In the rows, zero is written as 128.
Each row of numbers belongs to one of the elements below and depends on some of the facts about them. Some rows are named. Which element is each other row?

How the elements are related:
J_104 σ b; J_107 σ c; J_117 σ d; J_122 σ c; J_126 σ b; J_134 σ c
J_139 σ c; J_148 σ b; J_15 σ b; J_170 σ c; J_176 σ b; J_181 σ b
J_182 σ a; J_191 σ d; J_212 σ c; J_220 σ b; J_231 σ c; J_232 σ b
J_235 σ b; J_242 σ a; J_262 σ a; J_263 σ b; J_267 σ a; J_27 σ a
J_270 σ c; J_276 σ b; J_278 σ c; J_279 σ a; J_280 σ a; J_282 σ c
J_293 σ c; J_295 σ c; J_306 σ b; J_310 σ d; J_33 σ a; J_339 σ c
J_349 σ a; J_351 σ c; J_36 σ d; J_365 σ a; J_371 σ a; J_376 σ a
J_382 σ c; J_39 σ c; J_395 σ d; J_401 σ b; J_403 σ a; J_405 σ d
J_427 σ c; J_431 σ a; J_434 σ d; J_437 σ b; J_460 σ b; J_463 σ d
J_469 σ a; J_472 σ b; J_473 σ c; J_49 σ b; J_490 σ a; J_501 σ d
J_514 σ b; J_523 σ d; J_527 σ b; J_530 σ a; J_531 σ c; J_534 σ b
J_541 σ b; J_55 σ c; J_550 σ d; J_551 σ d; J_567 σ a; J_57 σ c
J_571 σ c; J_580 σ d; J_594 σ a; J_604 σ b; J_606 σ b; J_626 σ b
J_645 σ a; J_654 σ d; J_655 σ a; J_677 σ b; J_678 σ d; J_680 σ a
J_684 σ d; J_694 σ d; J_705 σ d; J_716 σ c; J_720 σ a; J_737 σ b
J_757 σ b; J_760 σ b; J_762 σ a; J_773 σ b; J_774 σ d; J_780 σ d
J_789 σ b; J_795 σ c; J_8 σ b; J_80 σ c; J_808 σ b; J_816 σ c
J_821 σ b; J_829 σ a; J_83 σ b; J_834 σ d; J_836 σ a; J_84 σ d
J_843 σ b; J_848 σ a; J_855 σ c; J_858 σ a; J_870 σ b; J_877 σ b
J_879 σ a; J_881 σ d; J_882 σ a; J_888 σ d; J_895 σ d; J_901 σ a
J_903 σ d; J_912 σ b; J_92 σ b; J_921 σ d; J_923 σ b; J_924 σ b
J_928 σ a; J_94 σ d; J_944 σ d; J_945 σ d; J_946 σ a; J_961 σ b
J_978 σ c; J_98 σ d; J_980 σ b; J_983 σ c; J_989 σ a; J_104 Φ J_427
J_126 Φ J_928; J_134 Φ J_694; J_139 Φ J_762; J_15 Φ J_879; J_170 Φ J_684; J_181 Φ J_895
J_191 Φ J_434; J_220 Φ J_534; J_231 Φ J_139; J_235 Φ J_655; J_262 Φ J_276; J_267 Φ J_49
J_27 Φ J_571; J_270 Φ J_84; J_276 Φ J_263; J_278 Φ J_220; J_279 Φ J_912; J_280 Φ J_403
J_295 Φ J_267; J_310 Φ J_33; J_33 Φ J_232; J_339 Φ J_437; J_349 Φ J_580; J_351 Φ J_882
J_365 Φ J_983; J_376 Φ J_816; J_382 Φ J_626; J_39 Φ J_716; J_395 Φ J_170; J_401 Φ J_351
J_427 Φ J_604; J_431 Φ J_567; J_434 Φ J_737; J_437 Φ J_989; J_463 Φ J_339; J_473 Φ J_923
J_49 Φ J_550; J_490 Φ J_395; J_501 Φ J_877; J_514 Φ J_371; J_523 Φ J_36; J_527 Φ J_107
J_530 Φ J_382; J_531 Φ J_473; J_534 Φ J_527; J_541 Φ J_279; J_550 Φ J_901; J_567 Φ J_401
J_571 Φ J_295; J_626 Φ J_27; J_645 Φ J_15; J_655 Φ J_523; J_680 Φ J_431; J_684 Φ J_278
J_705 Φ J_262; J_720 Φ J_92; J_737 Φ J_881; J_760 Φ J_501; J_762 Φ J_212; J_773 Φ J_531
J_774 Φ J_98; J_780 Φ J_490; J_789 Φ J_903; J_795 Φ J_231; J_808 Φ J_774; J_816 Φ J_980
J_83 Φ J_789; J_84 Φ J_83; J_848 Φ J_836; J_870 Φ J_39; J_882 Φ J_945; J_895 Φ J_469
J_901 Φ J_126; J_912 Φ J_858; J_923 Φ J_645; J_928 Φ J_293; J_94 Φ J_242; J_946 Φ J_122
J_961 Φ J_8; J_98 Φ J_270; J_983 Φ J_530; J_989 Φ J_808; J_104 Λ J_182; J_117 Λ J_551
J_122 Λ J_901; J_126 Λ J_376; J_134 Λ J_530; J_139 Λ J_376; J_148 Λ J_306; J_15 Λ J_989
J_170 Λ J_816; J_176 Λ J_8; J_181 Λ J_182; J_182 Λ J_276; J_191 Λ J_33; J_212 Λ J_8
J_220 Λ J_431; J_231 Λ J_80; J_232 Λ J_816; J_235 Λ J_606; J_242 Λ J_231; J_262 Λ J_523
J_263 Λ J_33; J_267 Λ J_107; J_27 Λ J_870; J_270 Λ J_306; J_278 Λ J_870; J_279 Λ J_306
J_280 Λ J_8; J_282 Λ J_220; J_293 Λ J_231; J_295 Λ J_523; J_306 Λ J_431; J_310 Λ J_523
J_33 Λ J_606; J_339 Λ J_870; J_349 Λ J_80; J_351 Λ J_530; J_36 Λ J_306; J_365 Λ J_306
J_371 Λ J_472; J_382 Λ J_551; J_39 Λ J_107; J_395 Λ J_472; J_401 Λ J_901; J_403 Λ J_961
J_405 Λ J_901; J_427 Λ J_773; J_434 Λ J_514; J_437 Λ J_182; J_460 Λ J_231; J_463 Λ J_606
J_469 Λ J_901; J_472 Λ J_606; J_473 Λ J_33; J_49 Λ J_773; J_490 Λ J_989; J_501 Λ J_80
J_514 Λ J_431; J_523 Λ J_773; J_527 Λ J_472; J_530 Λ J_680; J_531 Λ J_523; J_534 Λ J_220
J_541 Λ J_382; J_55 Λ J_306; J_550 Λ J_376; J_551 Λ J_606; J_567 Λ J_220; J_57 Λ J_523
J_571 Λ J_33; J_580 Λ J_306; J_594 Λ J_382; J_604 Λ J_795; J_626 Λ J_382; J_645 Λ J_431
J_654 Λ J_989; J_655 Λ J_117; J_677 Λ J_382; J_678 Λ J_80; J_684 Λ J_795; J_694 Λ J_514
J_705 Λ J_182; J_716 Λ J_231; J_720 Λ J_816; J_737 Λ J_276; J_757 Λ J_117; J_760 Λ J_276
J_762 Λ J_680; J_773 Λ J_989; J_774 Λ J_961; J_780 Λ J_376; J_789 Λ J_530; J_795 Λ J_80
J_8 Λ J_680; J_808 Λ J_514; J_816 Λ J_680; J_821 Λ J_33; J_829 Λ J_816; J_83 Λ J_870
J_834 Λ J_551; J_836 Λ J_680; J_84 Λ J_606; J_843 Λ J_8; J_848 Λ J_514; J_855 Λ J_182
J_858 Λ J_795; J_870 Λ J_376; J_877 Λ J_795; J_879 Λ J_431; J_881 Λ J_901; J_882 Λ J_220
J_888 Λ J_961; J_895 Λ J_961; J_901 Λ J_680; J_903 Λ J_220; J_912 Λ J_961; J_92 Λ J_472
J_921 Λ J_989; J_923 Λ J_117; J_924 Λ J_231; J_928 Λ J_376; J_94 Λ J_382; J_944 Λ J_795
J_945 Λ J_231; J_946 Λ J_472; J_961 Λ J_680; J_978 Λ J_220; J_98 Λ J_551; J_980 Λ J_117
J_983 Λ J_117

Some elements and their rows:
J_405: [100  76  69 181 158 135 129 109 178 143 140 147 125 150 132 106 100 127
 108 143 111 162 106 110 108 138 166 149 169 107]
J_541: [129  77 114 132 140 109 131 102 131 122 133 139  85 112 136 131  79  93
  94 133 116 134  55  80 145 136 171 115 160 135]
J_678: [109  80  65 181 169 137 122  98 173 146 124 152 125 150 134 114  97 122
 110 135 109 163 105 103 125 144 175 151 169 106]
J_989: [146  45  90 123 179 143 151 132 153 113 157 121  77 105  98 110 102 130
  80 124 126 105  69  65 142 152 169 157 184 138]
J_789: [115  66 111 132 165 126 131 117 140 108 158 156  81 118 106 106  87 108
  89 147 112 151  63  84 139 141 147 119 173 117]
J_126: [109  61 121 126 189 122 134  78 124 104 140 157  94 103 144 101 113 104
 109 121  89 133  55 119 149 141 161 137 154 142]
J_55: [ 86  78  63 183 151 136 141 125 178 163 149 162 113 153 128 134 129 106
 117 121 129 125  98 123 147 170 155 107 131  99]
J_490: [144  53  84 124 156 119 140 107 153 122 153 111 116 105 110 114  91 110
  74 110 105 105  61  79 119 164 161 158 156 141]
J_469: [133  63  69 162 164 145 145 132 178 116 137 119 129 118 124 101  75 132
  77 115  99 110  59 105 121 143 163 159 176 136]
J_191: [134  68  90 140 145 113 144  87 161 148 138 141  90 141 135 140 125  98
 111 136 124 156  95  75 125 136 175 137 158 118]
J_848: [144  75  90 126 176 138 160  99 156 117 137 114  99 113 102 108  88 110
  75 114 116 104  58  81 138 141 160 158 169 139]
J_795: [ 88  65  70 166 146 128 160 120 173 162 159 166 105 154 143 155 132  93
 113 121 128 114 100 114 146 181 158 102 129  91]
J_280: [142  60  90 124 160 140 165 121 169 111 152 121 115 111 115 104  90 127
  75 122 110 106  60  80 122 143 158 155 167 134]
J_684: [112  75  72 134 150  90 117  81 149 150 152 129  88 141 144 148 121  84
  88 142 103 149  99  75  98 175 154 152 133 110]
J_580: [110  91  69 184 175 134 124  87 173 153 125 137 113 151 111 110  98 107
 111 139 117 161 104 111 129 136 168 153 173 116]
J_122: [ 85  62  63 184 143 138 149 134 181 162 160 164 124 154 147 125 128 127
 114 129 128 138 101 121 140 173 152 105 129  94]
J_980: [109  81  89 180 143 124 118 120 149 130 121 135 115 122 144 112  73 121
  97 126 106 148  55 108 144 135 177 130 171 139]
J_376: [145  54  88 123 169 136 156 113 158 115 144 125 113 109 117 106  92 115
  75 111 113 104  59  80 133 146 161 156 174 139]

Which element is each row?
No name comes twice in this set of rows, the named rows included.
[109  83 112 131 157 120 136 105 140 110 154 156 104 119 116 106  85  92
  86 145 100 149  62  96 134 139 147 116 164 119] => J_912
[ 85  50  64 183 143 140 133 130 179 164 159 160 130 153 113 145 132 117
 117 108 128 148 112 122 146 182 172 107 130 108] => J_57
[130  88  92 147 169 119 147  78 156 146 141 140  86 145 107 128 128  80
 108 142 124 155 104  83 128 136 160 141 162 109] => J_434
[ 86  71  62 183 150 139 136 131 178 163 142 165 126 155 148 145 129 122
 116 113 125 129  99 120 146 180 166 106 129  92] => J_716
[ 96  50  66 155 139 142 159 111 180 152 133 166  98 153 143 159 134  88
  91 135 128 121  74 121 146 172 153 100 128 100] => J_571
[ 92  50  74 179 161 134 157 130 170 162 167 164  69 152 101 151 133 117
 122 142 130 116 105 100 149 174 150 104 136  93] => J_270
[ 85  55  68 168 139  91 139 126 176 164 168 157  85 151 150 152 133  91
  94 138 127 111  95 119 114 186 139 103 128  98] => J_170
[123  64  82 139 141  89 122  86 155 157 150 121  80 137 146 147 119  89
  97 138 120 149  91  77 104 153 162 146 140 127] => J_395
[133  63 112 144 188 131 123 114 125 113 156 151  70 119  98 111  90 105
  99 149 125 144  66  70 147 140 150 131 183 120] => J_808
[ 85  49  66 159 140  88 125 120 171 163 168 159  83 151 154 154 132  76
  94 128 129 108  97 119 120 188 138 107 127 107] => J_278
[104  53  63 158 137 137 159 129 180 161 135 165 103 154 131 160 132  77
  81 142 130 125  79 115 139 168 150  99 129  92] => J_382

Now the same elements, written a new way:
Some elements and their rows:
J_278: [152 229 127 133 115 127 155 127  92 139  93  94 120 100 108 135 140 117
 121 114 105 168 113 228 125 115]
J_530: [103 117 144 140 205 125 210 126 103 116 218 124 110 106 121 139 140 209
 126 128 104 172 116 139 190 116]
J_427: [128 134 156 136 115 132 142 126 110 116  96  92 114 120 106 131 138 119
 120 114 106 115 120 132 127 115]
J_170: [154 215 129 134 119 125 156 128 100 137  91  94 115 100 107 129 139 119
 120 129 104 164 113 226 124 114]
J_808: [172 165 136 150 114 126 135 146 125 111  99 120 188 187 110 140 154 120
 158 126 105 111 173 142 119 117]
J_501: [114 140 130 138 139 127 127 125 143 116 121 130 115 111 114 130 139 123
 134 114 108 122 117 140 133 130]
J_882: [157 114 130 140 124 125 143 125 147 116 152 154 109 104 180 127 138 177
 142 112 107 180 136 136 177 117]
J_551: [136 116 128 136 118 123 110 128 114 113 170 129 112 121 111 128 140 121
 123 125 109 119 115 120 139 160]
J_924: [121 132 132 135 130 167 129 127 135 117 110 116 163 131 110 128 153 114
 124 113 119 109 118 144 128 159]
J_80: [126 133 168 135 126 153 134 140 131 113 111 118 111 103 103 129 138 121
 119 113 111 113 116 141 129 158]
J_580: [136 116 129 136 119 128 127 147 141 116 130 144 115 133 123 128 140 122
 121 114 116 136 117 150 145 154]
J_122: [131 118 178 133 122 128 126 155 137 117  95 109 114 105 107 124 140 120
 119 121 105 115 118 140 130 122]
J_757: [136 118 131 135 118 135 114 128 114 115 137 104 159 147 109 124 166 113
 122 123 114 110 117 126 126 139]
J_604: [123 128 133 134 129 166 128 129 134 115 109 118 164 134 109 128 157 113
 124 115 119 110 117 144 128 163]
J_716: [114 139 166 134 117 157 119 143 140 118 103 126 114 105 106 127 138 118
 121 112 109 112 117 138 129 141]
J_834: [125 119 130 136 118 125 108 131 126 115 152 134 113 125 114 127 140 122
 123 114 109 121 116 121 139 141]
J_57: [127 118 152 133 114 136 135 138 111 119  97  92 115 125 104 130 139 119
 117 114 106 114 122 122 130 128]
J_107: [144 126 153 136 118 136 139 150 115 115 114  97 112 105 104 127 139 119
 119 116 107 116 115 151 128 150]

Rows to name:
No name comes twice in this set of rows, the named rows included.
[144 115 127 137 128 127 126 129 142 118 155 168 111 110 160 128 137 176
 123 114 107 172 127 135 204 149] => J_879
[157 150 129 151 186 124 103 118 171 117  89 120 104 172 147 125 134 217
 144 185 122 165 115 167 206 116] => J_901
[105 137 178 135 115 135 161 127  94 115 175  97 114 105 106 128 139 120
 122 114 106 116 116 126 126 112] => J_983
[128 124 164 134 117 142 122 147 129 117 104 105 114 106 107 127 139 118
 119 113 106 114 117 137 129 125] => J_855
[148 116 131 141 188 122 151 126 140 117 144 132 108 105 143 129 139 203
 141 141 104 167 117 138 175 120] => J_680
[164 115 131 138 117 173 155 142 117 114 123 105 151 151 110 128 171 116
 122 130 132 112 115 171 127 166] => J_306
[153 115 138 136 117 142 156 125 123 116 106  93 143 132 111 127 164 114
 139 114 113 111 129 124 126 117] => J_15
[104 156 131 140 152 135 107 118 147 117 115 124 109 185 147 126 134 199
 133 133 121 167 115 155 220 113] => J_267
[174 114 130 151 128 126 162 123 135 114 160 142 107 105 165 129 138 187
 157 114 107 180 121 142 167 118] => J_431
[137 125 128 141 151 124 142 124 126 116 156 136 109 109 128 142 138 193
 139 115 106 166 117 136 182 136] => J_376
[120 159 131 141 116 182 106 120 133 117  87  90 129 244 110 126 138 117
 127 154 157 111 114 162 130 115] => J_49
[150 175 131 141 116 119 106 142 124 111 139 150 123 164 112 154 141 148
 168 119 103 114 164 120 126 116] => J_98
[105 153 175 138 118 182 134 123 108 117  91  92 112 182 105 127 134 121
 120 117 123 115 114 145 131 112] => J_295
[137 118 128 137 156 125 133 127 129 117 159 149 109 111 118 137 137 185
 123 114 107 159 117 128 204 169] => J_182

